Here is a tiny trained network, its code and every weight. The questions are about switching its units off for an input and a class, where a switched-off unit gives its printed mean instead of its output.

import numpy as np


def w(rows, s, z=0):
    codes = np.array(rows[::2]) - 128.0
    scale = np.full(codes.shape[1], s)
    scale[-1] = z or s
    return codes * scale


def f(y):
    return np.maximum(y, 0)


def log_softmax(a):
    a = a - a.max(-1, keepdims=True)
    return a - np.log(np.exp(a).sum(-1, keepdims=True))


def net(x, mask):
    res = np.array(x, float).reshape(1, 5) / 4 @ E
    y = f(res @ A[0][:, :-1].T + A[0][:, -1])
    res = res + np.where(mask, y, B[0][:, -1]) @ B[0][:, :-1]
    return log_softmax(res[-1] @ U[:, :-1].T + U[:, -1])


A, B = {}, {}
E = w([
[82,77,143,119,118],'x0',
[77,91,10,53,72],'x1',
[98,237,29,216,94],'x2',
[172,82,59,139,185],'x3',
[155,119,157,75,2],'x4',
],0.0081)
A[0] = w([
[120,41,53,98,121,118],'n1',
[85,123,214,137,177,142],'n2',
[174,28,109,73,38,213],'n3',
[94,253,131,1,175,3],'n4',
[200,197,75,161,145,90],'n5',
[177,155,249,171,140,231],'n6',
],0.0085,0.0051)
B[0] = w([
[187,153,75,70,191,196],'n1',
[98,49,246,71,178,194],'n2',
[226,108,52,44,115,242],'n3',
[114,100,209,36,91,136],'n4',
[125,240,194,131,137,180],'n5',
[79,150,255,102,70,254],'n6',
],0.0096,0.009)
U = w([
[77,111,128,153,219,10],'0',
[107,107,106,30,64,177],'1',
[169,144,227,88,84,21],'2',
[151,79,112,65,122,33],'3',
[130,180,194,145,96,2],'4',
[162,154,116,68,221,244],'5',
[74,253,102,193,85,242],'6',
[51,67,255,121,221,228],'7',
],0.0095,0.0057)

Each question gives the input, the list of numbers given to net, and the class t.
The units are the neurons (one row each of A and B). Each row of codes is followed by its name. A weight is (code - 128) times the scale printed after its matrix; where a second scale follows, it is the last column's (A, B and U).
mask holds one flag per neuron, in row order. A switched-off neuron (its flag False) gives its mean, the last column of its row in B, instead of its output. The means were averaged over made-up inputs and are rounded, as every weight is.
A unit's drop is (log p(t) with every unit on - log p(t) with that unit switched off) / (log p(t) with every unit on - log p(t) with every unit switched off).
The circuit of an input: a set's keep is (log p(t) with only the set's units on - log p(t) with every unit switched off) / (log p(t) with every unit on - log p(t) with every unit switched off). Starting from all 6 units, units are removed one at a time, each time the one whose removal leaves the highest keep (on an exact tie, the one counted first), for as long as the keep stays at least 0.8.
circuit, biggest first: the units of the circuit, biggest drop first
top k neurons: the k neurons with the biggest drops, biggest first
drop of u: that unit's drop, to one decimal
input [6,8,0,5,-5], class 5: circuit, biggest first : [n1]
input [-1,-1,0,-8,-1], class 7: circuit, biggest first : [n3; n2]
input [-2,7,5,3,1], class 5: circuit, biggest first : [n1; n6]
input [-5,4,1,8,6], class 5: circuit, biggest first : [n1; n6]
input [-5,-3,4,-7,-5], class 7: top 4 neurons : [n3; n2; n6; n4]
input [7,3,2,2,-6], class 0: top 3 neurons : [n3; n6; n5]
input [3,3,1,-2,-4], class 0: top 3 neurons : [n3; n6; n5]
input [0,2,-8,6,-3], class 5: top 2 neurons : [n1; n6]
input [8,1,-3,4,6], class 3: top 2 neurons : [n6; n3]
input [1,0,7,8,3], class 6: drop of n6 : 0.0
input [-8,3,2,-3,-5], class 6: drop of n3 : 0.3
input [-1,5,4,4,2], class 5: drop of n1 : 0.4
